Below are the code and all the weights of a small trained network. Each question names an input and a target symbol and asks about switching units off, where a switched-off unit gives its printed mean instead of its output.

import numpy as np


def w(rows, s, z=0):
    codes = np.array(rows[::2]) - 128.0
    scale = np.full(codes.shape[1], s)
    scale[-1] = z or s
    return codes * scale


def f(y):
    return y / 2 * (1 + np.tanh(0.7978845608 * (y + 0.044715 * y**3)))


def softmax(a):
    e = np.exp(a - a.max(-1, keepdims=True))
    return e / e.sum(-1, keepdims=True)


def log_softmax(a):
    a = a - a.max(-1, keepdims=True)
    return a - np.log(np.exp(a).sum(-1, keepdims=True))


def net(x, mask):
    ids = ['αβζημπτφψ'.index(c) for c in x.split()]
    T = len(ids)
    res = E[ids] + P[:T]
    u = 0
    for l in range(3):
        r = res
        for j in range(2):
            rows = slice(3 * j, 3 * j + 3)
            q, k, v = (r @ M[l][rows].T for M in (Q, K, V))
            z = softmax(np.where(np.tri(T) > 0, q @ k.T / 3**0.5, -1e9)) @ v
            o = O[l][rows]
            res = res + np.where(mask[u + j], z, o[:, -1]) @ o[:, :-1]
        u += 2
        y = f(res @ A[l][:, :-1].T + A[l][:, -1])
        res = res + np.where(mask[u : u + 4], y, B[l][:, -1]) @ B[l][:, :-1]
        u += 4
    return log_softmax(res[-1] @ U[:, :-1].T + U[:, -1])


Q, K, V, O, A, B = {}, {}, {}, {}, {}, {}
E = w([
[57,145,88,124],'α',
[117,138,7,108],'β',
[163,138,123,117],'ζ',
[139,79,189,89],'η',
[141,104,166,171],'μ',
[44,45,160,159],'π',
[143,90,117,108],'τ',
[156,129,106,137],'φ',
[153,108,88,67],'ψ',
],0.02)
P = w([
[188,254,124,206],'0',
[146,178,123,153],'1',
[137,136,126,136],'2',
[114,113,135,109],'3',
[98,85,133,102],'4',
[80,72,142,82],'5',
],0.0085)
Q[0] = w([
[127,108,108,90],'L0H0',
[97,113,153,151],'L0H0',
[156,69,121,105],'L0H0',
[119,152,115,194],'L0H1',
[120,143,176,167],'L0H1',
[191,113,249,72],'L0H1',
],0.013)
K[0] = w([
[98,104,103,130],'L0H0',
[148,71,159,119],'L0H0',
[79,123,141,126],'L0H0',
[108,128,100,211],'L0H1',
[67,147,182,186],'L0H1',
[200,109,252,117],'L0H1',
],0.013)
V[0] = w([
[192,61,128,98],'L0H0',
[2,183,85,106],'L0H0',
[117,104,103,185],'L0H0',
[85,28,129,53],'L0H1',
[75,152,204,117],'L0H1',
[85,113,107,98],'L0H1',
],0.0084)
O[0] = w([
[106,127,152,26,223],'L0H0',
[175,35,97,229,4],'L0H0',
[189,135,150,162,88],'L0H0',
[142,175,96,199,245],'L0H1',
[254,133,121,183,126],'L0H1',
[96,119,72,158,125],'L0H1',
],0.0071,0.0034)
A[0] = w([
[143,47,168,250,3],'L0N0',
[51,187,92,129,44],'L0N1',
[1,178,156,159,63],'L0N2',
[156,128,217,53,176],'L0N3',
],0.0079,0.0024)
B[0] = w([
[139,133,137,32,129],'L0N0',
[211,102,31,66,132],'L0N1',
[254,50,137,170,122],'L0N2',
[11,140,68,151,255],'L0N3',
],0.011,0.0065)
Q[1] = w([
[191,103,169,96],'L1H0',
[233,116,101,133],'L1H0',
[212,179,122,146],'L1H0',
[2,53,89,55],'L1H1',
[182,181,92,14],'L1H1',
[64,160,147,134],'L1H1',
],0.0084)
K[1] = w([
[79,131,155,116],'L1H0',
[106,150,188,76],'L1H0',
[185,172,177,103],'L1H0',
[128,14,85,89],'L1H1',
[12,138,117,93],'L1H1',
[117,142,102,118],'L1H1',
],0.011)
V[1] = w([
[118,86,44,169],'L1H0',
[160,141,182,137],'L1H0',
[64,2,175,85],'L1H0',
[203,26,177,133],'L1H1',
[171,98,112,243],'L1H1',
[143,112,149,75],'L1H1',
],0.0073)
O[1] = w([
[141,150,129,25,140],'L1H0',
[108,93,91,153,65],'L1H0',
[56,145,224,118,158],'L1H0',
[88,66,197,105,1],'L1H1',
[86,57,127,80,2],'L1H1',
[11,255,223,159,139],'L1H1',
],0.0058,0.0076)
A[1] = w([
[111,200,202,224,216],'L1N0',
[248,96,102,185,227],'L1N1',
[66,27,227,81,245],'L1N2',
[2,111,119,59,1],'L1N3',
],0.0063,0.0038)
B[1] = w([
[160,65,52,185,254],'L1N0',
[142,56,231,68,141],'L1N1',
[192,186,153,188,204],'L1N2',
[2,82,196,98,184],'L1N3',
],0.0078,0.0045)
Q[2] = w([
[159,76,109,95],'L2H0',
[173,55,183,125],'L2H0',
[87,254,57,39],'L2H0',
[28,136,168,203],'L2H1',
[158,216,170,155],'L2H1',
[35,107,180,61],'L2H1',
],0.0079)
K[2] = w([
[117,124,69,84],'L2H0',
[50,242,90,129],'L2H0',
[254,29,77,112],'L2H0',
[182,172,193,167],'L2H1',
[157,53,225,181],'L2H1',
[122,191,168,105],'L2H1',
],0.0078)
V[2] = w([
[106,3,53,48],'L2H0',
[153,54,40,135],'L2H0',
[191,88,147,63],'L2H0',
[58,60,5,104],'L2H1',
[67,133,12,83],'L2H1',
[96,126,168,156],'L2H1',
],0.0058)
O[2] = w([
[132,138,253,139,100],'L2H0',
[156,230,180,166,161],'L2H0',
[135,179,93,142,43],'L2H0',
[143,209,195,132,198],'L2H1',
[114,246,224,150,253],'L2H1',
[187,96,59,134,114],'L2H1',
],0.006,0.0056)
A[2] = w([
[181,158,91,184,253],'L2N0',
[102,165,103,255,102],'L2N1',
[123,164,5,96,104],'L2N2',
[146,27,141,147,41],'L2N3',
],0.0089,0.0051)
B[2] = w([
[164,42,250,88,254],'L2N0',
[161,166,195,208,253],'L2N1',
[219,132,19,149,252],'L2N2',
[138,249,2,123,165],'L2N3',
],0.0069,0.0051)
U = w([
[125,6,238,32,181],'α',
[132,160,254,42,56],'β',
[207,188,142,185,2],'ζ',
[30,186,145,250,46],'η',
[170,68,236,247,45],'μ',
[111,69,105,113,134],'π',
[21,131,160,68,222],'τ',
[213,149,169,153,253],'φ',
[107,226,82,27,19],'ψ',
],0.0062,0.0094)

Each question gives the input, a string of symbols that net reads in full, and the target symbol t.
The units are the heads (3 rows each of Q, K, V and O) and the neurons (one row each of A and B). Each row of codes is followed by its name. A weight is (code - 128) times the scale printed after its matrix; where a second scale follows, it is the last column's (O, A, B and U).
mask holds one flag per unit, layer by layer, with each layer's heads first. A switched-off unit (its flag False) gives its mean, the last column of its rows in O or B, instead of its output. The means were averaged over made-up inputs and are rounded, as every weight is.
A unit's drop is (log p(t) with every unit on - log p(t) with that unit switched off) / (log p(t) with every unit on - log p(t) with every unit switched off).
The circuit of an input: a set's keep is (log p(t) with only the set's units on - log p(t) with every unit switched off) / (log p(t) with every unit on - log p(t) with every unit switched off). Starting from the 12 units with the biggest drops (on a tie, the unit counted first), units are removed one at a time, each time the one whose removal leaves the highest keep (on an exact tie, the one counted first), for as long as the keep stays at least 0.8.
circuit, biggest first: the units of the circuit, biggest drop first
most important unit: the unit with the biggest drop
top k neurons: the k neurons with the biggest drops, biggest first
top k neurons in layer l: the k neurons of layer l with the biggest drops, biggest first
which heads matter: for each layer, one digit per head in row order, 1 if its drop is at least 0.15 and else 0, layers parted by /
input φ ψ β μ, target β: most important unit	L1H0
input α φ η η τ, target α: circuit, biggest first	L0N3, L0H0, L2N2, L1H1
input η η π, target φ: circuit, biggest first	L0N3, L0N2
input τ φ η φ β, target β: top 2 neurons	L0N1, L2N2
input ψ η η η ψ α, target α: circuit, biggest first	L0N2, L1N1, L0N3, L0N1
input τ ψ ψ μ π, target φ: which heads matter	00 / 00 / 01
input η η η μ, target μ: circuit, biggest first	L1N0, L1H0, L2N1, L2N0
input π η φ, target π: top 2 neurons in layer 0	L0N0, L0N3
input η α ψ, target α: circuit, biggest first	L0H0, L0N3, L2N2, L1N1
input μ η η μ α, target φ: circuit, biggest first	L0N1, L0N3
input β η τ η η τ, target β: top 3 neurons	L0N1, L2N2, L0N2
input φ η ψ η φ μ, target μ: top 2 neurons in layer 0	L0N1, L0N3
input β η ψ τ ψ τ, target β: circuit, biggest first	L1H0, L1H1, L0H0, L2H1
input ψ η β τ η, target β: most important unit	L0H1
input α η π, target π: top 4 neurons	L1N2, L0N0, L0N3, L2N3
input ψ η β φ, target β: top 2 neurons	L0N1, L2N2
input π ψ ψ ψ η η, target π: which heads matter	01 / 01 / 11
input τ α ζ ψ μ, target α: top 3 neurons in layer 2	L2N2, L2N1, L2N3
input τ π η η η ζ, target π: top 2 neurons	L1N2, L0N2
input ψ η η ζ α, target φ: most important unit	L0N1
input η φ ψ π π η, target π: top 2 neurons	L1N2, L2N3
input τ φ τ, target τ: which heads matter	01 / 00 / 00
input η η η, target η: top 2 neurons in layer 1	L1N0, L1N1
input α η β η, target β: which heads matter	11 / 11 / 10
